Below is a small trained network, with its code and all its weights. Each question gives an input and a target symbol and asks what happens when units are switched off, that is, made to give their printed mean instead of their output.

import numpy as np


def w(rows, s, z=0):
    codes = np.array(rows[::2]) - 128.0
    scale = np.full(codes.shape[1], s)
    scale[-1] = z or s
    return codes * scale


def f(y):
    return y / 2 * (1 + np.tanh(0.7978845608 * (y + 0.044715 * y**3)))


def softmax(a):
    e = np.exp(a - a.max(-1, keepdims=True))
    return e / e.sum(-1, keepdims=True)


def log_softmax(a):
    a = a - a.max(-1, keepdims=True)
    return a - np.log(np.exp(a).sum(-1, keepdims=True))


def net(x, mask):
    ids = ['ΓΘΛΨαβδεζημτ'.index(c) for c in x.split()]
    T = len(ids)
    res = E[ids] + P[:T]
    u = 0
    for l in range(2):
        q, k, v = (res @ M[l].T for M in (Q, K, V))
        z = softmax(np.where(np.tri(T) > 0, q @ k.T / 4**0.5, -1e9)) @ v
        res = res + np.where(mask[u], z, O[l][:, -1]) @ O[l][:, :-1]
        u += 1
        y = f(res @ A[l][:, :-1].T + A[l][:, -1])
        res = res + np.where(mask[u : u + 12], y, B[l][:, -1]) @ B[l][:, :-1]
        u += 12
    return log_softmax(res[-1] @ U[:, :-1].T + U[:, -1])


Q, K, V, O, A, B = {}, {}, {}, {}, {}, {}
E = w([
[76,191,108,189,141,128,156,190],'Γ',
[97,195,91,205,148,123,166,204],'Θ',
[89,200,99,208,144,123,174,190],'Λ',
[85,183,100,175,135,124,173,180],'Ψ',
[117,230,126,84,145,149,124,205],'α',
[81,142,192,161,175,146,182,136],'β',
[103,61,125,159,191,126,200,123],'δ',
[113,87,70,89,199,106,59,89],'ε',
[153,65,185,144,131,108,142,85],'ζ',
[170,91,167,176,127,137,12,156],'η',
[144,138,215,166,64,135,93,96],'μ',
[150,165,76,156,31,133,87,92],'τ',
],0.011)
P = w([
[3,43,153,147,52,29,77,196],'0',
[81,111,158,113,89,19,110,171],'1',
[119,135,160,100,102,43,134,156],'2',
[122,154,145,129,135,69,118,137],'3',
[131,158,140,128,140,94,120,123],'4',
[134,159,130,131,153,120,121,113],'5',
[147,166,128,137,156,140,121,104],'6',
[147,161,125,143,166,164,124,99],'7',
[155,165,123,148,179,180,125,91],'8',
[159,165,119,158,198,196,122,75],'9',
[158,170,107,154,181,214,119,85],'10',
[165,160,106,157,200,236,120,83],'11',
],0.0065)
Q[0] = w([
[218,209,108,2,95,134,104,191],'0.h1',
[160,188,166,161,84,156,178,188],'0.h1',
[11,88,164,122,103,48,152,170],'0.h1',
[82,74,101,66,91,51,113,147],'0.h1',
],0.0046)
K[0] = w([
[10,150,109,52,80,124,72,209],'0.h1',
[44,180,153,184,63,205,157,179],'0.h1',
[60,62,192,254,90,82,182,119],'0.h1',
[113,78,128,153,57,38,108,116],'0.h1',
],0.0043)
V[0] = w([
[123,88,88,178,158,84,117,62],'0.h1',
[122,75,159,116,70,69,83,128],'0.h1',
[109,103,150,120,143,83,91,84],'0.h1',
[133,156,113,2,144,120,87,112],'0.h1',
],0.009)
O[0] = w([
[205,171,119,118,132,125,205,156,47],'0.h1',
[141,140,141,117,120,6,127,157,255],'0.h1',
[166,193,158,114,141,93,149,138,229],'0.h1',
[119,166,156,2,151,137,89,107,123],'0.h1',
],0.008,0.00096)
A[0] = w([
[188,185,141,116,91,131,202,201,95],'0.n1',
[159,72,114,231,94,119,187,160,76],'0.n2',
[41,2,90,115,121,74,109,102,155],'0.n3',
[132,35,176,137,111,122,98,81,194],'0.n4',
[119,131,115,137,48,96,111,144,113],'0.n5',
[126,122,229,112,115,131,182,114,198],'0.n6',
[122,138,121,130,104,67,103,156,233],'0.n7',
[117,144,144,124,88,88,112,134,189],'0.n8',
[67,176,107,141,177,172,169,175,253],'0.n9',
[191,165,126,153,70,173,101,76,180],'0.n10',
[131,121,126,131,108,165,123,86,97],'0.n11',
[193,52,120,115,171,101,170,54,223],'0.n12',
],0.0089,0.0055)
B[0] = w([
[104,96,107,223,96,81,141,130,137],'0.n1',
[184,150,165,2,174,163,145,126,150],'0.n2',
[110,109,88,219,118,70,147,127,151],'0.n3',
[132,136,142,199,140,101,108,113,152],'0.n4',
[129,173,143,73,100,98,152,146,134],'0.n5',
[120,164,158,194,151,121,157,104,157],'0.n6',
[137,173,126,139,119,84,122,149,207],'0.n7',
[142,177,141,136,105,94,129,138,168],'0.n8',
[45,161,103,136,183,148,119,158,255],'0.n9',
[155,147,109,179,81,152,87,74,154],'0.n10',
[127,86,118,135,125,142,152,98,119],'0.n11',
[146,165,111,129,218,109,138,114,172],'0.n12',
],0.01,0.0079)
Q[1] = w([
[110,34,123,65,113,174,180,125],'1.h1',
[124,192,95,145,186,83,74,141],'1.h1',
[164,47,138,96,31,98,112,175],'1.h1',
[154,112,203,103,118,9,182,117],'1.h1',
],0.011)
K[1] = w([
[49,166,161,118,215,59,137,246],'1.h1',
[191,69,156,178,92,180,91,2],'1.h1',
[80,216,161,125,97,69,177,231],'1.h1',
[218,151,163,108,67,8,112,182],'1.h1',
],0.0063)
V[1] = w([
[150,116,61,116,156,97,209,42],'1.h1',
[194,83,67,92,138,96,65,152],'1.h1',
[161,156,188,142,61,97,94,62],'1.h1',
[139,66,254,169,201,141,112,93],'1.h1',
],0.0093)
O[1] = w([
[5,153,188,90,63,77,172,2,119],'1.h1',
[96,254,117,161,244,141,45,47,93],'1.h1',
[160,115,16,139,73,200,178,44,254],'1.h1',
[185,245,88,89,52,58,177,201,135],'1.h1',
],0.0076,0.0047)
A[1] = w([
[148,116,134,99,120,106,145,159,223],'1.n1',
[170,122,110,136,94,157,154,127,70],'1.n2',
[83,158,97,97,120,147,156,121,89],'1.n3',
[137,126,93,126,142,129,98,104,199],'1.n4',
[111,127,166,87,113,94,113,140,94],'1.n5',
[130,144,123,139,152,109,133,99,175],'1.n6',
[145,147,127,115,152,124,92,143,97],'1.n7',
[99,109,162,160,151,136,94,121,126],'1.n8',
[136,133,128,2,147,167,107,126,179],'1.n9',
[147,132,106,134,94,145,118,123,140],'1.n10',
[100,123,98,187,138,94,153,135,4],'1.n11',
[153,89,135,155,148,133,114,173,222],'1.n12',
],0.015,0.0026)
B[1] = w([
[110,135,120,166,107,203,229,110,179],'1.n1',
[104,106,97,93,197,68,118,140,224],'1.n2',
[194,105,166,150,137,83,141,43,247],'1.n3',
[104,150,165,173,120,162,161,126,242],'1.n4',
[124,98,121,207,178,131,177,137,196],'1.n5',
[119,164,131,131,77,151,121,135,243],'1.n6',
[104,185,117,118,142,160,168,127,201],'1.n7',
[83,131,76,78,136,93,136,103,228],'1.n8',
[235,30,254,35,170,197,98,134,169],'1.n9',
[113,101,118,131,194,121,158,119,209],'1.n10',
[155,108,124,134,64,100,20,144,255],'1.n11',
[105,162,63,72,79,165,168,86,205],'1.n12',
],0.0086,0.0079)
U = w([
[67,155,45,208,82,81,141,130,229],'Γ',
[110,172,115,111,159,147,206,96,187],'Θ',
[152,119,178,65,183,176,197,112,135],'Λ',
[104,69,135,97,93,106,106,155,1],'Ψ',
[99,96,101,30,103,151,64,181,94],'α',
[146,100,155,130,20,198,149,181,108],'β',
[127,62,215,200,168,90,122,206,104],'δ',
[107,141,193,87,168,63,21,105,118],'ε',
[188,146,163,56,3,103,142,64,87],'ζ',
[240,195,129,180,136,182,56,200,77],'η',
[204,38,95,98,167,56,113,149,82],'μ',
[134,27,145,183,94,182,97,71,137],'τ',
],0.0053,0.0035)

Each question gives the input, a string of symbols that net reads in full, and the target symbol t.
The units are the heads (4 rows each of Q, K, V and O) and the neurons (one row each of A and B). Each row of codes is followed by its name. A weight is (code - 128) times the scale printed after its matrix; where a second scale follows, it is the last column's (O, A, B and U).
mask holds one flag per unit, layer by layer, with each layer's heads first. A switched-off unit (its flag False) gives its mean, the last column of its rows in O or B, instead of its output. The means were averaged over made-up inputs and are rounded, as every weight is.
A unit's drop is (log p(t) with every unit on - log p(t) with that unit switched off) / (log p(t) with every unit on - log p(t) with every unit switched off).
The circuit of an input: a set's keep is (log p(t) with only the set's units on - log p(t) with every unit switched off) / (log p(t) with every unit on - log p(t) with every unit switched off). Starting from the 12 units with the biggest drops (on a tie, the unit counted first), units are removed one at a time, each time the one whose removal leaves the highest keep (on an exact tie, the one counted first), for as long as the keep stays at least 0.8.
units of the circuit, in order: the units of the circuit, biggest drop first
most important unit: the unit with the biggest drop
k most important neurons of layer l: the k neurons of layer l with the biggest drops, biggest first
input ε η ε α, target η: units of the circuit, in order => [1.h1, 0.n10]
input μ β Λ α η τ δ, target τ: most important unit => 0.n10
input ζ ε β ζ, target ζ: units of the circuit, in order => [1.h1, 0.n9, 1.n5]
input α α Γ α ζ Λ α Ψ Γ α ζ Γ, target ζ: 2 most important neurons of layer 0 => [0.n9, 0.n12]
input η α δ, target η: units of the circuit, in order => [1.h1, 0.n12]
input ε Ψ β ε Ψ μ Ψ α ε τ, target τ: units of the circuit, in order => [1.h1, 0.n10]
input β α Ψ α α α η ζ, target η: units of the circuit, in order => [1.h1, 0.n12, 1.n8, 0.n10]
input α ε α β β Γ Ψ α α, target Λ: units of the circuit, in order => [0.h1, 1.n9, 0.n3]
input β η α ε α, target ε: units of the circuit, in order => [1.h1, 0.h1, 1.n1]
input τ α ζ Θ ε δ Ψ ζ β Θ Θ δ, target δ: units of the circuit, in order => [0.h1, 1.h1, 1.n12, 0.n12]
input ε α Θ, target ε: units of the circuit, in order => [1.h1, 0.n3]
input δ ε ε α μ ζ α η ε α, target η: units of the circuit, in order => [0.n10, 1.h1]
input η ζ ε ε α α α α δ α, target Λ: units of the circuit, in order => [0.h1, 1.n9, 1.n11]
input α η Γ δ ε β ζ η η, target η: units of the circuit, in order => [1.h1]
input α Θ ε τ δ η α α α δ α ζ, target ζ: 2 most important neurons of layer 0 => [0.n12, 0.n9]
input β η α ζ, target η: 2 most important neurons of layer 0 => [0.n9, 0.n12]
input μ ζ ζ α Θ Ψ δ ζ β ε δ, target ε: 2 most important neurons of layer 0 => [0.n12, 0.n9]
input μ β ε, target μ: 3 most important neurons of layer 0 => [0.n9, 0.n6, 0.n4]
input α Ψ μ α β δ ε Λ β μ μ Θ, target μ: 2 most important neurons of layer 1 => [1.n2, 1.n3]
input ε α Ψ, target ε: most important unit => 0.n9
input ε η α α α, target α: 2 most important neurons of layer 1 => [1.n3, 1.n12]
input β ζ η τ δ ζ, target τ: 2 most important neurons of layer 0 => [0.n10, 0.n9]
input ε δ β ε β τ δ β, target τ: 3 most important neurons of layer 0 => [0.n10, 0.n6, 0.n9]
input ε α μ Λ ε, target μ: 2 most important neurons of layer 0 => [0.n9, 0.n10]
